Here is a tiny trained network, its code and every weight. The questions are about switching its units off for an input and a class, where a switched-off unit gives its printed mean instead of its output.

import numpy as np


def w(rows, s, z=0):
    codes = np.array(rows[::2]) - 128.0
    scale = np.full(codes.shape[1], s)
    scale[-1] = z or s
    return codes * scale


def f(y):
    return np.maximum(y, 0)


def log_softmax(a):
    a = a - a.max(-1, keepdims=True)
    return a - np.log(np.exp(a).sum(-1, keepdims=True))


def net(x, mask):
    res = np.array(x, float).reshape(1, 5) / 4 @ E
    y = f(res @ A[0][:, :-1].T + A[0][:, -1])
    res = res + np.where(mask, y, B[0][:, -1]) @ B[0][:, :-1]
    return log_softmax(res[-1] @ U[:, :-1].T + U[:, -1])


A, B = {}, {}
E = w([
[151,117,116,101,70,98,83,72,181,129],'x0',
[90,35,160,134,138,198,129,129,173,81],'x1',
[171,131,85,211,127,203,121,98,86,173],'x2',
[125,103,172,160,34,120,183,138,100,186],'x3',
[109,215,121,176,100,158,114,152,170,3],'x4',
],0.014)
A[0] = w([
[105,118,174,175,71,152,152,140,75,121,203],'N0',
[134,136,178,120,102,109,107,148,186,42,148],'N1',
[84,216,88,124,174,96,90,159,118,78,227],'N2',
[175,123,88,100,100,65,138,164,92,166,82],'N3',
[173,114,74,133,86,139,76,88,159,76,185],'N4',
[118,183,170,154,186,114,161,155,108,134,179],'N5',
[181,140,6,98,146,148,104,74,102,96,113],'N6',
[192,145,152,98,134,77,191,121,36,188,254],'N7',
[81,43,164,50,92,102,136,123,130,173,178],'N8',
[158,161,136,172,85,163,147,176,76,131,181],'N9',
[106,137,118,55,116,149,129,170,159,102,167],'N10',
],0.011,0.0031)
B[0] = w([
[83,92,143,215,107,108,106,145,171,128,202],'N0',
[113,189,191,195,193,151,154,28,89,228,218],'N1',
[131,216,84,100,157,145,163,141,81,114,232],'N2',
[209,203,111,69,101,77,84,99,157,151,192],'N3',
[161,111,150,146,135,211,91,108,254,196,191],'N4',
[37,122,87,95,86,115,124,173,26,93,189],'N5',
[166,129,94,145,151,133,81,174,138,74,193],'N6',
[149,122,112,94,111,51,66,207,85,173,246],'N7',
[84,26,140,113,161,50,97,66,174,101,250],'N8',
[82,132,100,215,59,89,133,199,148,118,201],'N9',
[45,137,138,130,172,128,80,24,125,135,188],'N10',
],0.0095,0.016)
U = w([
[165,98,179,72,54,201,135,83,159,191,74],'0',
[86,221,221,135,195,174,189,97,73,163,168],'1',
[208,136,127,66,70,51,82,172,85,194,142],'2',
[193,139,119,123,184,212,84,144,170,85,109],'3',
[52,115,152,211,28,129,213,207,123,100,223],'4',
[85,16,165,58,181,66,149,97,156,95,123],'5',
[52,176,102,35,141,151,178,174,2,14,4],'6',
[165,36,193,118,241,205,132,216,18,152,170],'7',
],0.0086,0.002)

Each question gives the input, the list of numbers given to net, and the class t.
The units are the neurons (one row each of A and B). Each row of codes is followed by its name. A weight is (code - 128) times the scale printed after its matrix; where a second scale follows, it is the last column's (A, B and U).
mask holds one flag per neuron, in row order. A switched-off neuron (its flag False) gives its mean, the last column of its row in B, instead of its output. The means were averaged over made-up inputs and are rounded, as every weight is.
A unit's drop is (log p(t) with every unit on - log p(t) with that unit switched off) / (log p(t) with every unit on - log p(t) with every unit switched off).
The circuit of an input: a set's keep is (log p(t) with only the set's units on - log p(t) with every unit switched off) / (log p(t) with every unit on - log p(t) with every unit switched off). Starting from all 11 units, units are removed one at a time, each time the one whose removal leaves the highest keep (on an exact tie, the one counted first), for as long as the keep stays at least 0.8.
units of the circuit, in order: the units of the circuit, biggest drop first
unit that matters most: the unit with the biggest drop
top k neurons: the k neurons with the biggest drops, biggest first
drop of u: that unit's drop, to one decimal
input [-1,-2,-8,7,-4], class 5: units of the circuit, in order => [N8]
input [-1,-6,-1,-3,8], class 1: top 3 neurons => [N1 N4 N7]
input [-1,3,5,0,-8], class 2: top 2 neurons => [N7 N10]
input [8,-5,2,-6,-2], class 3: units of the circuit, in order => [N4 N6]
input [-6,6,-2,-7,1], class 1: top 2 neurons => [N1 N7]
input [8,-2,-8,0,1], class 1: top 2 neurons => [N1 N7]
input [-7,-5,6,-1,2], class 6: top 3 neurons => [N5 N2 N4]
input [0,-6,4,-5,4], class 6: top 2 neurons => [N2 N5]
input [4,-5,-1,5,6], class 4: top 2 neurons => [N9 N10]
input [4,-1,2,-3,-2], class 3: top 2 neurons => [N7 N6]
input [8,6,-2,2,2], class 0: top 2 neurons => [N4 N1]
input [-3,0,-2,-2,0], class 6: top 2 neurons => [N1 N4]
input [-8,5,-8,-5,-1], class 1: top 2 neurons => [N1 N10]
input [8,-3,7,5,7], class 4: units of the circuit, in order => [N9]
input [1,-4,-6,-5,-1], class 6: top 2 neurons => [N2 N4]
input [-8,-6,-8,-5,-4], class 6: top 2 neurons => [N5 N2]
input [8,2,-3,6,-2], class 5: drop of N8 => 0.7
input [0,0,2,1,1], class 4: drop of N8 => 0.1
input [-4,6,2,7,-6], class 5: drop of N8 => 1.9
input [-6,-8,7,-7,8], class 6: drop of N1 => 0.0
input [-6,-3,2,-5,-3], class 6: unit that matters most => N5
